Below are the code and all the weights of a small trained network. Each question names an input and a target symbol and asks about switching units off, where a switched-off unit gives its printed mean instead of its output.

import numpy as np


def w(rows, s, z=0):
    codes = np.array(rows[::2]) - 128.0
    scale = np.full(codes.shape[1], s)
    scale[-1] = z or s
    return codes * scale


def softmax(a):
    e = np.exp(a - a.max(-1, keepdims=True))
    return e / e.sum(-1, keepdims=True)


def log_softmax(a):
    a = a - a.max(-1, keepdims=True)
    return a - np.log(np.exp(a).sum(-1, keepdims=True))


def net(x, mask):
    ids = ['ΓΞΠΦαβεζθλμτω'.index(c) for c in x.split()]
    T = len(ids)
    res = E[ids] + P[:T]
    u = 0
    for l in range(2):
        r = res
        for j in range(3):
            rows = slice(3 * j, 3 * j + 3)
            q, k, v = (r @ M[l][rows].T for M in (Q, K, V))
            z = softmax(np.where(np.tri(T) > 0, q @ k.T / 3**0.5, -1e9)) @ v
            o = O[l][rows]
            res = res + np.where(mask[u + j], z, o[:, -1]) @ o[:, :-1]
        u += 3
    return log_softmax(res[-1] @ U[:, :-1].T + U[:, -1])


Q, K, V, O = {}, {}, {}, {}
E = w([
[71,187,94,61,144,138,136,65],'Γ',
[149,113,60,140,227,34,169,217],'Ξ',
[80,196,63,72,121,124,115,74],'Π',
[212,157,170,180,245,188,105,137],'Φ',
[23,192,216,160,153,141,211,176],'α',
[200,132,138,148,17,24,189,104],'β',
[188,39,182,153,109,148,151,224],'ε',
[75,194,77,61,146,160,145,66],'ζ',
[183,153,172,206,31,68,2,152],'θ',
[85,84,42,219,114,190,119,160],'λ',
[76,195,93,65,145,134,140,66],'μ',
[104,82,231,41,61,219,115,91],'τ',
[218,48,82,56,157,124,66,122],'ω',
],0.0098)
P = w([
[40,87,176,80,202,1,60,150],'0',
[136,122,124,98,158,90,100,187],'1',
[147,133,115,142,140,98,104,148],'2',
[163,140,111,153,126,107,107,131],'3',
[166,141,104,168,115,119,114,119],'4',
[171,149,103,171,108,135,118,116],'5',
[181,160,88,153,100,154,134,132],'6',
[178,162,99,141,92,170,136,140],'7',
],0.0057)
Q[0] = w([
[74,141,164,87,109,108,197,68],'L0H0',
[1,134,178,48,113,222,117,89],'L0H0',
[198,116,51,170,158,117,70,174],'L0H0',
[85,241,113,124,75,120,151,25],'L0H1',
[173,234,68,135,156,70,120,104],'L0H1',
[35,147,96,51,196,244,162,58],'L0H1',
[144,94,146,159,149,114,160,207],'L0H2',
[152,87,150,157,135,109,153,208],'L0H2',
[113,106,142,131,176,139,191,168],'L0H2',
],0.0086)
K[0] = w([
[44,108,105,58,175,139,196,144],'L0H0',
[66,118,161,43,102,120,186,69],'L0H0',
[249,123,105,230,96,93,58,143],'L0H0',
[73,199,62,90,204,144,129,96],'L0H1',
[121,215,61,104,82,112,180,38],'L0H1',
[94,132,148,102,141,81,60,123],'L0H1',
[212,52,161,220,81,84,101,237],'L0H2',
[211,41,156,213,85,133,108,227],'L0H2',
[128,95,184,164,114,26,93,179],'L0H2',
],0.011)
V[0] = w([
[66,235,130,73,80,176,145,52],'L0H0',
[229,212,197,200,39,142,28,102],'L0H0',
[138,143,113,162,1,75,67,142],'L0H0',
[204,168,86,132,13,60,104,67],'L0H1',
[85,226,70,48,137,81,202,46],'L0H1',
[179,81,125,115,98,99,238,128],'L0H1',
[119,198,171,87,120,129,103,113],'L0H2',
[196,76,143,222,70,79,88,210],'L0H2',
[50,186,62,55,149,186,165,40],'L0H2',
],0.0073)
O[0] = w([
[71,142,178,90,112,222,195,93,62],'L0H0',
[167,183,111,74,135,170,98,219,254],'L0H0',
[120,165,86,75,75,140,118,213,236],'L0H0',
[194,177,72,45,92,136,190,84,175],'L0H1',
[101,181,112,151,130,28,169,1,155],'L0H1',
[220,64,139,118,106,13,199,165,112],'L0H1',
[74,199,168,60,130,130,121,80,143],'L0H2',
[165,139,119,144,131,151,180,247,158],'L0H2',
[83,111,115,122,120,129,98,13,94],'L0H2',
],0.0057,0.0053)
Q[1] = w([
[121,142,142,107,192,163,47,146],'L1H0',
[128,126,96,155,235,60,220,146],'L1H0',
[156,153,88,123,102,22,118,161],'L1H0',
[148,73,252,37,130,109,100,94],'L1H1',
[170,98,131,163,69,140,96,165],'L1H1',
[189,125,75,70,85,77,3,96],'L1H1',
[97,96,106,109,138,122,173,128],'L1H2',
[28,110,151,141,218,180,191,81],'L1H2',
[205,187,108,174,215,148,148,126],'L1H2',
],0.0074)
K[1] = w([
[134,141,145,158,174,214,62,186],'L1H0',
[151,88,107,204,196,47,139,129],'L1H0',
[142,139,61,105,164,97,199,148],'L1H0',
[196,167,179,32,161,77,107,147],'L1H1',
[153,56,100,127,76,183,128,177],'L1H1',
[163,113,1,23,117,150,78,122],'L1H1',
[85,117,109,137,100,69,116,113],'L1H2',
[107,122,115,156,111,87,73,143],'L1H2',
[167,141,162,183,251,133,84,118],'L1H2',
],0.0081)
V[1] = w([
[126,128,198,193,37,131,98,80],'L1H0',
[80,156,115,151,72,106,111,61],'L1H0',
[119,112,197,171,65,109,68,90],'L1H0',
[111,145,50,140,111,219,203,144],'L1H1',
[139,100,25,52,181,122,67,74],'L1H1',
[67,253,117,196,95,116,126,101],'L1H1',
[86,41,201,79,40,106,109,134],'L1H2',
[212,152,112,81,134,209,109,112],'L1H2',
[114,139,154,87,164,191,208,114],'L1H2',
],0.0058)
O[1] = w([
[202,162,151,109,47,191,123,164,4],'L1H0',
[190,139,79,142,94,177,167,185,13],'L1H0',
[180,164,124,87,73,190,100,155,42],'L1H0',
[30,46,55,241,47,167,176,128,109],'L1H1',
[151,96,11,65,181,144,91,53,173],'L1H1',
[86,233,110,183,110,150,145,76,137],'L1H1',
[43,53,131,47,37,143,125,137,50],'L1H2',
[210,113,162,105,177,178,118,63,152],'L1H2',
[118,67,253,173,194,85,163,84,31],'L1H2',
],0.0054,0.0043)
U = w([
[128,126,142,139,109,121,109,126,66],'Γ',
[56,94,109,171,202,14,142,133,65],'Ξ',
[142,179,72,127,113,204,165,102,117],'Π',
[204,150,225,199,218,164,98,95,127],'Φ',
[40,179,226,202,98,120,178,150,143],'α',
[210,139,133,107,39,66,224,134,186],'β',
[137,19,194,132,101,132,148,181,87],'ε',
[26,164,102,88,142,104,93,68,197],'ζ',
[158,224,109,66,77,178,90,223,61],'θ',
[70,32,31,248,80,195,106,149,191],'λ',
[124,132,139,136,113,118,120,128,72],'μ',
[132,73,229,49,85,213,139,116,253],'τ',
[179,3,67,52,157,141,82,104,72],'ω',
],0.0059,0.0046)

Each question gives the input, a string of symbols that net reads in full, and the target symbol t.
The units are the heads (3 rows each of Q, K, V and O). Each row of codes is followed by its name. A weight is (code - 128) times the scale printed after its matrix; where a second scale follows, it is the last column's (O and U).
mask holds one flag per head, layer by layer. A switched-off head (its flag False) gives its mean, the last column of its rows in O, instead of its output. The means were averaged over made-up inputs and are rounded, as every weight is.
A unit's drop is (log p(t) with every unit on - log p(t) with that unit switched off) / (log p(t) with every unit on - log p(t) with every unit switched off).
The circuit of an input: a set's keep is (log p(t) with only the set's units on - log p(t) with every unit switched off) / (log p(t) with every unit on - log p(t) with every unit switched off). Starting from all 6 units, units are removed one at a time, each time the one whose removal leaves the highest keep (on an exact tie, the one counted first), for as long as the keep stays at least 0.8.
circuit, biggest first: the units of the circuit, biggest drop first
unit that matters most: the unit with the biggest drop
heads that matter: for each layer, one digit per head in row order, 1 if its drop is at least 0.15 and else 0, layers parted by /
drop of u: that unit's drop, to one decimal
input ε Φ θ β Φ, target θ: unit that matters most => L0H0
input θ ζ μ θ, target ζ: circuit, biggest first => [L0H2, L0H1, L1H0, L0H0]
input ζ λ θ λ θ Ξ, target Ξ: heads that matter => 101 / 100
input ζ θ θ ζ θ θ Φ, target Φ: circuit, biggest first => [L1H2, L0H2]
input ω θ λ θ, target λ: circuit, biggest first => [L1H1, L0H2, L0H1]
input α θ β τ θ ε Π, target ζ: circuit, biggest first => [L0H2, L0H1]
input Ξ ε ε Φ θ α, target α: heads that matter => 001 / 010
input θ τ Γ, target ζ: circuit, biggest first => [L0H2, L0H1]
input λ ε Γ β α ω, target ω: circuit, biggest first => [L1H1, L0H1]
input β μ β ω Π Φ Φ, target Φ: heads that matter => 100 / 001
input λ Ξ Γ ε, target ε: heads that matter => 011 / 010
input Γ λ θ λ ζ μ θ, target λ: heads that matter => 011 / 010
input ω θ θ β τ Γ α, target α: circuit, biggest first => [L1H1, L0H0]
input ζ Φ μ θ μ, target Π: unit that matters most => L1H0
input α ζ β Π μ τ θ, target θ: heads that matter => 100 / 100
input ω Ξ Π θ Φ θ, target Φ: circuit, biggest first => [L1H2, L0H2, L0H1]
input ζ Π θ ζ, target Π: drop of L1H1 => 0.2
input θ λ θ ω θ Ξ ζ, target ζ: drop of L0H2 => 0.5
input Φ Γ θ, target θ: drop of L0H0 => 0.6
input Ξ τ τ, target τ: drop of L1H0 => 0.2
input Γ θ ζ ζ ζ ζ ζ θ, target ζ: circuit, biggest first => [L0H2]
